Each row has a name. After each piece below comes the name of the row it's from. Each question is about the rows just above it.

z_858: [166 125  38 116 131 132 137]
z_179: [126 124 125 113 162 163 110]
z_82: [125 131 116 132  38 166 123]
z_93: [125 131  38 116 132 166 135]
find: [116 131 132]
z_858
find: [125 131 116 132  38 166]
z_82
Which row holds [116 132  38]?
z_82
find: [125 131 116 132]
z_82
find: [125 131  38 116 132]
z_93
find: [131 116]
z_82
find: [125  38 116 131 132]
z_858

z_343: [ 64 192 190 189 186 180 179 178 187 179 181 100  42  85  53]
z_589: [185 181 182 197 195 179 183 193 177 186 189 171 199 191 179]
z_976: [178 178 186 189 192 179 181 187 180 179 190 182 194 189 187]
z_319: [180 182 193 190 195 184 185 189 186 181 195 193 196 193 195]
find: [178 186 189 192 179 181 187 180 179 190]
z_976
Which row holds [189 171 199 191]?
z_589

z_269: [162  77 162  96 186  83 190 193]
z_578: [125 131 109 159 113 135  85 104]
z_49: [143  77 179  70 186 109 190 193]
z_604: [162  77 162  83 186  83 190 193]
z_186: [198 122  74 172 214  58 155 175]
z_779: [140 127 173  58  76 214  67  68]
z_78: [ 89 140 127 172  58 214 155 157]
z_339: [ 89 140 127 172  58 214  67  68]
Which row holds [ 89 140 127 172  58 214 155 157]?
z_78
find: [109 159]
z_578
[ 83 186  83 190 193] is in which row?
z_604
find: [ 89 140 127 172  58 214  67  68]
z_339
find: [155 175]
z_186

z_149: [155 158 165 107  75 169]
z_10: [160 146 171  89  97 164]
z_21: [152 110 192  92 112 200]
z_287: [131 120 173 102 114 214]
z_37: [126 171 163  91  84 171]
z_581: [171 126 163 114  98 171]
find: [ 75 169]
z_149
The row with [171 126 163] is
z_581
find: [171 163  91  84 171]
z_37
find: [120 173]
z_287

z_721: [205 200 208 205 203  40]
z_832: [ 39  36  35  40  42 221]
z_722: [ 39  36  35 180 185  69]
[185  69] is in which row?
z_722
find: [ 39  36  35 180]
z_722

z_64: [120  91  93 113 117  95  98  98]
z_554: [107 122 120 160 158 151 133 174]
z_803: [ 48 151 150 139 132 142 151 136]
z_916: [102  85 110  84  78  79  86  53]
z_746: [ 85 102 121 161 156 170 153 190]
z_906: [ 98 120 140 109 127 104  89 128]
z_989: [ 98  89 104 120 140 127 109 128]
Which row holds [107 122 120 160 158]?
z_554
find: [ 85 102]
z_746
The row with [104  89 128] is
z_906
Where do [120  91  93 113] appear?
z_64
find: [122 120 160 158]
z_554
Where do [ 89 104 120 140 127 109] appear?
z_989
The row with [ 98  89 104 120 140 127 109 128] is
z_989

z_112: [178 199  63  80  71 120 223]
z_885: [101 172  67  82  60 200 223]
z_605: [180 141  69 101  64 114 222]
z_118: [178 201  63  80  71 114 224]
z_439: [172 200  60  67  82 120 224]
z_712: [183 145  70 110  63 121 223]
z_687: [172 200  60  67  82 101 223]
z_185: [ 63  78  71  67  82  85 223]
find: [172 200  60  67  82 101]
z_687
find: [178 199  63  80  71 120 223]
z_112

z_789: [122 131 124 153 177 126 114 140  96]
z_696: [108  69 129 133 139 172 137 116 139]
z_693: [ 99 134  89 138 136  95 136  69 126]
z_490: [127 122 154 122 107 146 127 138 150]
z_770: [155 155 105 143 129  94 118 127 140]
z_808: [157 121 172 172 139 133 180 148 114]
z_473: [132  89 129 162 100 173  88 195 160]
z_271: [125 112 130 136 127 135 129 114 156]
Which row holds [124 153 177 126 114 140  96]?
z_789
find: [133 139 172]
z_696
find: [134  89]
z_693
find: [105 143 129  94 118 127 140]
z_770
[154 122 107 146] is in which row?
z_490

